Below are the code and all the weights of a small trained network. Each question names an input and a target symbol and asks about switching units off, where a switched-off unit gives its printed mean instead of its output.

import numpy as np


def w(rows, s, z=0):
    codes = np.array(rows[::2]) - 128.0
    scale = np.full(codes.shape[1], s)
    scale[-1] = z or s
    return codes * scale


def f(y):
    return y / 2 * (1 + np.tanh(0.7978845608 * (y + 0.044715 * y**3)))


def softmax(a):
    e = np.exp(a - a.max(-1, keepdims=True))
    return e / e.sum(-1, keepdims=True)


def log_softmax(a):
    a = a - a.max(-1, keepdims=True)
    return a - np.log(np.exp(a).sum(-1, keepdims=True))


def net(x, mask):
    ids = ['ΓΘΦΩαεζημξπστψ'.index(c) for c in x.split()]
    T = len(ids)
    res = E[ids] + P[:T]
    r = res
    for j in range(2):
        rows = slice(3 * j, 3 * j + 3)
        q, k, v = (r @ M[0][rows].T for M in (Q, K, V))
        z = softmax(np.where(np.tri(T) > 0, q @ k.T / 3**0.5, -1e9)) @ v
        o = O[0][rows]
        res = res + np.where(mask[j], z, o[:, -1]) @ o[:, :-1]
    y = f(res @ A[0][:, :-1].T + A[0][:, -1])
    res = res + np.where(mask[2:14], y, B[0][:, -1]) @ B[0][:, :-1]
    return log_softmax(res[-1] @ U[:, :-1].T + U[:, -1])


Q, K, V, O, A, B = {}, {}, {}, {}, {}, {}
E = w([
[129,75,72,116,75,102,88,183,83,138,140,131],'Γ',
[91,128,133,84,145,151,105,90,112,187,120,183],'Θ',
[200,110,81,143,121,166,92,183,168,149,122,124],'Φ',
[112,89,164,72,126,138,79,117,127,160,6,115],'Ω',
[161,110,113,158,107,198,115,97,86,200,134,120],'α',
[157,91,132,75,162,117,150,132,198,70,84,163],'ε',
[68,116,131,51,101,108,189,91,90,73,132,65],'ζ',
[123,140,142,140,54,100,141,121,191,42,203,119],'η',
[131,120,94,135,125,160,204,144,156,85,158,171],'μ',
[88,98,137,72,84,67,184,128,108,100,203,87],'ξ',
[93,133,170,114,150,161,176,103,156,80,124,154],'π',
[115,92,135,85,170,53,134,161,131,82,117,142],'σ',
[133,120,133,131,159,204,44,140,127,89,162,39],'τ',
[142,107,103,104,162,102,78,167,125,144,60,166],'ψ',
],0.021)
P = w([
[119,218,96,205,132,183,212,186,62,130,125,143],'0',
[70,193,70,126,67,117,148,132,115,136,165,144],'1',
[130,97,119,106,115,103,150,41,151,149,109,127],'2',
[195,125,38,174,61,125,169,158,179,188,197,201],'3',
[114,156,128,163,140,163,180,162,188,144,139,150],'4',
[114,83,124,186,126,139,96,150,54,112,191,100],'5',
[118,117,160,125,99,125,133,69,103,87,144,65],'6',
[94,169,125,136,115,116,172,155,89,123,151,133],'7',
[125,69,120,102,172,102,142,79,200,83,165,118],'8',
[108,130,106,183,194,172,29,80,140,141,94,149],'9',
[144,147,143,136,128,133,129,110,175,168,118,116],'10',
[107,166,171,161,154,189,141,101,120,156,141,103],'11',
[129,9,142,167,209,127,129,112,142,124,139,102],'12',
],0.012)
Q[0] = w([
[106,160,93,119,108,140,155,188,142,133,106,186],'h0',
[88,152,208,181,175,181,118,234,109,129,151,92],'h0',
[149,111,151,152,114,109,129,107,52,106,135,82],'h0',
[170,207,170,107,3,112,167,108,128,177,99,196],'h1',
[121,68,149,153,123,135,183,134,203,118,116,78],'h1',
[170,235,189,116,134,130,102,111,36,90,108,81],'h1',
],0.008)
K[0] = w([
[133,214,148,104,136,208,151,169,133,177,71,102],'h0',
[65,129,86,32,119,80,55,39,193,123,168,159],'h0',
[201,110,130,108,161,162,116,64,130,158,79,219],'h0',
[177,185,131,77,79,106,254,233,67,143,86,177],'h1',
[85,97,76,136,131,148,34,155,108,103,149,230],'h1',
[142,51,169,51,78,113,172,159,216,241,178,143],'h1',
],0.006)
V[0] = w([
[118,164,170,120,210,151,128,157,213,200,39,219],'h0',
[65,128,194,123,98,196,74,178,89,183,19,3],'h0',
[50,150,252,91,145,47,162,60,150,129,121,94],'h0',
[163,123,85,113,128,67,181,247,205,37,50,61],'h1',
[126,168,177,127,22,177,161,12,180,53,199,157],'h1',
[12,131,119,121,183,40,157,176,36,106,154,137],'h1',
],0.007)
O[0] = w([
[62,236,48,64,251,141,173,68,251,77,158,112,88],'h0',
[89,31,159,188,79,145,42,71,142,151,155,125,22],'h0',
[108,43,26,94,144,138,131,149,128,111,58,204,67],'h0',
[192,96,136,139,244,99,148,65,93,71,86,48,255],'h1',
[171,144,103,186,2,87,187,170,156,98,58,166,84],'h1',
[136,37,147,52,160,231,99,228,117,124,63,85,233],'h1',
],0.009,0.0031)
A[0] = w([
[44,142,184,150,204,88,112,211,156,135,80,101,112],'n0',
[48,122,116,94,125,172,141,100,145,61,81,218,161],'n1',
[179,103,3,151,206,64,211,93,102,210,136,109,130],'n2',
[110,96,179,194,187,38,51,179,150,172,112,58,96],'n3',
[106,24,66,211,105,126,84,123,166,11,213,61,253],'n4',
[182,152,190,136,187,101,63,160,86,127,147,127,76],'n5',
[144,157,239,93,36,142,150,170,126,159,55,117,130],'n6',
[140,88,120,135,166,210,62,77,130,77,141,135,119],'n7',
[129,134,65,139,152,93,226,164,157,130,141,123,76],'n8',
[85,184,129,142,163,131,91,94,182,103,182,33,65],'n9',
[85,168,212,144,61,122,120,186,194,14,90,127,200],'n10',
[205,220,132,103,197,115,155,100,88,132,87,93,62],'n11',
],0.0058,0.0031)
B[0] = w([
[173,145,104,110,49,163,197,72,244,107,216,118,219],'n0',
[131,152,89,170,126,69,99,229,215,202,126,130,201],'n1',
[104,172,157,126,146,106,58,164,185,79,76,98,208],'n2',
[104,170,183,195,86,167,156,119,29,190,117,215,207],'n3',
[47,182,135,148,231,147,144,139,163,164,9,145,254],'n4',
[198,97,169,91,123,213,185,154,173,187,175,103,185],'n5',
[101,117,37,213,136,138,129,60,132,51,228,119,230],'n6',
[57,105,107,119,155,107,188,136,34,103,124,30,220],'n7',
[96,159,112,112,143,96,73,91,160,54,72,133,186],'n8',
[199,1,111,131,164,64,106,73,96,99,159,244,208],'n9',
[171,104,72,93,158,162,125,178,118,242,172,57,219],'n10',
[135,207,142,145,134,123,126,97,152,43,212,36,233],'n11',
],0.0056,0.0054)
U = w([
[101,127,253,148,79,170,145,152,126,97,167,133,174],'Γ',
[128,153,64,36,62,163,75,122,185,161,185,140,116],'Θ',
[181,176,157,162,155,67,145,73,103,156,156,155,98],'Φ',
[114,110,86,142,161,96,135,80,144,184,130,132,243],'Ω',
[98,155,160,155,63,121,118,123,163,125,209,156,191],'α',
[155,183,118,137,142,91,80,75,137,98,97,135,216],'ε',
[114,75,143,157,90,149,137,148,118,66,109,150,75],'ζ',
[187,135,107,185,84,64,174,106,119,117,100,113,96],'η',
[150,187,168,155,96,135,160,129,129,100,145,120,74],'μ',
[142,77,122,135,101,141,126,150,94,59,165,169,17],'ξ',
[113,165,97,107,80,143,134,137,174,118,96,147,127],'π',
[151,138,124,62,152,155,149,151,111,145,102,84,130],'σ',
[124,172,165,139,91,127,92,111,121,93,159,161,18],'τ',
[162,106,97,91,155,148,99,88,97,103,206,172,3],'ψ',
],0.0059,0.0032)

Each question gives the input, a string of symbols that net reads in full, and the target symbol t.
The units are the heads (3 rows each of Q, K, V and O) and the neurons (one row each of A and B). Each row of codes is followed by its name. A weight is (code - 128) times the scale printed after its matrix; where a second scale follows, it is the last column's (O, A, B and U).
mask holds one flag per unit, heads first, then neurons. A switched-off unit (its flag False) gives its mean, the last column of its rows in O or B, instead of its output. The means were averaged over made-up inputs and are rounded, as every weight is.
A unit's drop is (log p(t) with every unit on - log p(t) with that unit switched off) / (log p(t) with every unit on - log p(t) with every unit switched off).
The circuit of an input: a set's keep is (log p(t) with only the set's units on - log p(t) with every unit switched off) / (log p(t) with every unit on - log p(t) with every unit switched off). Starting from the 12 units with the biggest drops (on a tie, the unit counted first), units are removed one at a time, each time the one whose removal leaves the highest keep (on an exact tie, the one counted first), for as long as the keep stays at least 0.8.
units of the circuit, in order: the units of the circuit, biggest drop first
top k neurons: the k neurons with the biggest drops, biggest first
heads that matter: for each layer, one digit per head in row order, 1 if its drop is at least 0.15 and else 0, layers parted by /
input τ ζ σ σ Ω Γ ξ Ω Ω, target Γ: units of the circuit, in order : h0, n3
input σ Ω ε, target σ: heads that matter : 01
input ζ σ Ω, target ζ: units of the circuit, in order : h0, h1
input η ψ σ ε Ω Γ σ ε ξ ε Φ σ σ, target ε: top 2 neurons : n2, n8
input α σ Θ Θ σ Θ σ π σ σ Ω μ σ, target σ: heads that matter : 11
input ε μ Φ α σ Φ Γ ζ σ, target Φ: heads that matter : 11
input Γ ε ε Ω ε Φ Ω Ω Φ ε ε σ μ, target ε: top neuron : n2
input σ Θ Γ, target σ: heads that matter : 01
input σ σ π ψ η, target σ: units of the circuit, in order : h1, h0
input σ σ α π σ σ σ σ π, target σ: heads that matter : 01
input η Γ σ ζ, target η: units of the circuit, in order : h0, h1
input ξ σ Θ, target ξ: units of the circuit, in order : h0, n6, h1
input η π σ, target η: units of the circuit, in order : h1, h0
input ε μ ψ σ ζ ε Φ μ σ ψ Θ Γ ε, target ψ: units of the circuit, in order : h1
input ξ Ω Ω Ω σ ξ, target Ω: units of the circuit, in order : h0, n4
input α Γ σ ψ Θ σ, target σ: top 2 neurons : n6, n5
input α ζ Φ μ, target α: units of the circuit, in order : h1, h0
input σ α η, target σ: units of the circuit, in order : h1, n4
input π π ε Φ, target π: units of the circuit, in order : h1, h0, n8
input ξ ζ σ Ω, target ξ: heads that matter : 10
input σ η η Θ, target σ: heads that matter : 01
